Below is a small trained network, with its code and all its weights. Each question gives an input and a target symbol and asks what happens when units are switched off, that is, made to give their printed mean instead of their output.

import numpy as np


def w(rows, s, z=0):
    codes = np.array(rows[::2]) - 128.0
    scale = np.full(codes.shape[1], s)
    scale[-1] = z or s
    return codes * scale


def f(y):
    return y / 2 * (1 + np.tanh(0.7978845608 * (y + 0.044715 * y**3)))


def softmax(a):
    e = np.exp(a - a.max(-1, keepdims=True))
    return e / e.sum(-1, keepdims=True)


def log_softmax(a):
    a = a - a.max(-1, keepdims=True)
    return a - np.log(np.exp(a).sum(-1, keepdims=True))


def net(x, mask):
    ids = ['ΓΔΞβεηλμπστω'.index(c) for c in x.split()]
    T = len(ids)
    res = E[ids] + P[:T]
    u = 0
    for l in range(3):
        q, k, v = (res @ M[l].T for M in (Q, K, V))
        z = softmax(np.where(np.tri(T) > 0, q @ k.T / 3**0.5, -1e9)) @ v
        res = res + np.where(mask[u], z, O[l][:, -1]) @ O[l][:, :-1]
        u += 1
        y = f(res @ A[l][:, :-1].T + A[l][:, -1])
        res = res + np.where(mask[u : u + 8], y, B[l][:, -1]) @ B[l][:, :-1]
        u += 8
    return log_softmax(res[-1] @ U[:, :-1].T + U[:, -1])


Q, K, V, O, A, B = {}, {}, {}, {}, {}, {}
E = w([
[158,107,86],'Γ',
[99,145,25],'Δ',
[172,94,116],'Ξ',
[3,103,157],'β',
[126,140,115],'ε',
[170,134,141],'η',
[115,135,42],'λ',
[156,89,154],'μ',
[174,96,119],'π',
[166,103,109],'σ',
[191,149,33],'τ',
[171,96,114],'ω',
],0.021)
P = w([
[107,38,107],'0',
[172,179,176],'1',
[192,146,71],'2',
[119,115,170],'3',
[155,214,197],'4',
[204,133,53],'5',
[125,112,165],'6',
[7,161,192],'7',
[218,106,71],'8',
[126,117,169],'9',
[167,209,214],'10',
[217,111,51],'11',
[122,115,166],'12',
],0.013)
Q[0] = w([
[160,31,53],'L0H1',
[163,180,3],'L0H1',
[193,95,189],'L0H1',
],0.003)
K[0] = w([
[68,20,106],'L0H1',
[10,130,222],'L0H1',
[188,1,188],'L0H1',
],0.0047)
V[0] = w([
[90,80,119],'L0H1',
[88,1,142],'L0H1',
[73,112,91],'L0H1',
],0.0061)
O[0] = w([
[203,173,75,84],'L0H1',
[140,23,251,170],'L0H1',
[11,141,119,9],'L0H1',
],0.0031,0.0011)
A[0] = w([
[223,157,96,113],'L0N1',
[254,199,57,128],'L0N2',
[136,82,137,146],'L0N3',
[156,121,103,49],'L0N4',
[93,145,119,87],'L0N5',
[81,66,80,3],'L0N6',
[68,142,236,24],'L0N7',
[36,172,16,59],'L0N8',
],0.01,0.0046)
B[0] = w([
[10,150,131,210],'L0N1',
[95,56,198,254],'L0N2',
[159,125,97,143],'L0N3',
[132,171,114,130],'L0N4',
[112,134,165,119],'L0N5',
[85,106,116,126],'L0N6',
[88,154,91,140],'L0N7',
[175,92,206,143],'L0N8',
],0.011,0.0099)
Q[1] = w([
[78,253,133],'L1H1',
[11,23,2],'L1H1',
[122,250,199],'L1H1',
],0.0078)
K[1] = w([
[81,171,188],'L1H1',
[133,120,61],'L1H1',
[132,234,254],'L1H1',
],0.01)
V[1] = w([
[157,130,128],'L1H1',
[130,188,254],'L1H1',
[137,209,204],'L1H1',
],0.0094)
O[1] = w([
[114,98,152,102],'L1H1',
[122,3,2,112],'L1H1',
[123,3,71,2],'L1H1',
],0.0089,0.0043)
A[1] = w([
[20,203,61,78],'L1N1',
[147,69,152,136],'L1N2',
[54,144,193,1],'L1N3',
[51,143,97,142],'L1N4',
[253,119,102,155],'L1N5',
[68,84,94,80],'L1N6',
[124,126,155,81],'L1N7',
[161,240,10,231],'L1N8',
],0.011)
B[1] = w([
[175,215,123,154],'L1N1',
[48,222,98,217],'L1N2',
[237,140,45,254],'L1N3',
[118,137,220,187],'L1N4',
[254,187,172,160],'L1N5',
[203,170,81,211],'L1N6',
[136,135,79,136],'L1N7',
[11,12,26,159],'L1N8',
],0.0078,0.0059)
Q[2] = w([
[95,105,243],'L2H1',
[131,138,152],'L2H1',
[244,152,18],'L2H1',
],0.011)
K[2] = w([
[117,126,191],'L2H1',
[68,135,151],'L2H1',
[142,89,2],'L2H1',
],0.015)
V[2] = w([
[191,37,110],'L2H1',
[255,38,197],'L2H1',
[218,208,89],'L2H1',
],0.0061)
O[2] = w([
[133,90,187,1],'L2H1',
[230,41,45,98],'L2H1',
[144,85,2,192],'L2H1',
],0.006,0.0034)
A[2] = w([
[79,129,166,243],'L2N1',
[132,136,179,98],'L2N2',
[98,110,68,81],'L2N3',
[107,163,102,222],'L2N4',
[123,102,146,190],'L2N5',
[163,251,195,130],'L2N6',
[30,92,230,2],'L2N7',
[53,173,202,247],'L2N8',
],0.011,0.0049)
B[2] = w([
[141,123,93,175],'L2N1',
[88,133,68,148],'L2N2',
[86,150,223,145],'L2N3',
[231,72,139,162],'L2N4',
[137,157,64,141],'L2N5',
[70,88,181,250],'L2N6',
[98,67,215,154],'L2N7',
[160,143,2,216],'L2N8',
],0.0088,0.014)
U = w([
[35,182,179,3],'Γ',
[117,200,118,127],'Δ',
[160,121,197,189],'Ξ',
[142,177,39,195],'β',
[129,127,125,179],'ε',
[31,32,138,140],'η',
[119,148,163,78],'λ',
[245,81,110,227],'μ',
[141,126,169,56],'π',
[131,118,187,55],'σ',
[127,150,113,152],'τ',
[136,122,181,55],'ω',
],0.011,0.0032)

Each question gives the input, a string of symbols that net reads in full, and the target symbol t.
The units are the heads (3 rows each of Q, K, V and O) and the neurons (one row each of A and B). Each row of codes is followed by its name. A weight is (code - 128) times the scale printed after its matrix; where a second scale follows, it is the last column's (O, A, B and U).
mask holds one flag per unit, layer by layer, with each layer's heads first. A switched-off unit (its flag False) gives its mean, the last column of its rows in O or B, instead of its output. The means were averaged over made-up inputs and are rounded, as every weight is.
A unit's drop is (log p(t) with every unit on - log p(t) with that unit switched off) / (log p(t) with every unit on - log p(t) with every unit switched off).
The circuit of an input: a set's keep is (log p(t) with only the set's units on - log p(t) with every unit switched off) / (log p(t) with every unit on - log p(t) with every unit switched off). Starting from the 12 units with the biggest drops (on a tie, the unit counted first), units are removed one at a time, each time the one whose removal leaves the highest keep (on an exact tie, the one counted first), for as long as the keep stays at least 0.8.
circuit, biggest first: the units of the circuit, biggest drop first
top k neurons: the k neurons with the biggest drops, biggest first
k most important neurons of layer l: the k neurons of layer l with the biggest drops, biggest first
input η β η Γ ε τ, target η: circuit, biggest first => [L0N2]
input Γ η η η, target μ: circuit, biggest first => [L1H1; L0N1]
input η Γ η σ λ Γ Ξ ε η τ Ξ ω, target η: circuit, biggest first => [L0N2; L0N1]
input Γ η η η ω λ η β Ξ, target Γ: circuit, biggest first => [L1H1; L2H1]
input Γ λ π η, target μ: circuit, biggest first => [L1H1; L0N2; L0N1]
input Ξ η Ξ, target Ξ: 2 most important neurons of layer 1 => [L1N3; L1N6]
input β η η η β η, target β: top 3 neurons => [L1N4; L0N2; L1N3]
input Γ τ Γ, target Γ: circuit, biggest first => [L2N6; L1H1]
input ε η β Γ, target β: circuit, biggest first => [L0N2; L2N6]
input μ Γ η Γ, target μ: top 3 neurons => [L0N2; L2N6; L0N1]
input Ξ η η, target Ξ: circuit, biggest first => [L1H1; L0N2]
input Γ Δ Ξ Γ η η Γ π σ β Γ ω, target Γ: circuit, biggest first => [L1H1; L0N1]
input Γ Ξ η σ η η η η Δ Ξ Γ τ, target Γ: top 4 neurons => [L2N6; L0N1; L1N3; L0N2]
input Γ Γ ω Γ η η Γ η η, target Γ: circuit, biggest first => [L0N2; L1H1; L0N1]
input Γ Ξ η Ξ Ξ ω η π ω Ξ Γ σ, target Γ: top 2 neurons => [L2N6; L0N2]
input μ η Δ η η Δ, target μ: circuit, biggest first => [L0N8]
input ω Ξ Ξ Γ η μ σ Ξ Ξ η Δ, target η: 2 most important neurons of layer 2 => [L2N8; L2N3]
input Γ σ η η Γ β, target Γ: 4 most important neurons of layer 0 => [L0N6; L0N8; L0N2; L0N3]
input β η η λ Δ, target η: 2 most important neurons of layer 1 => [L1N2; L1N3]
input μ β σ ε τ λ, target μ: top neuron => [L1N3]
input η η η, target η: 2 most important neurons of layer 1 => [L1N4; L1N6]
input η Γ η Γ η ε, target η: top 2 neurons => [L2N7; L1N6]
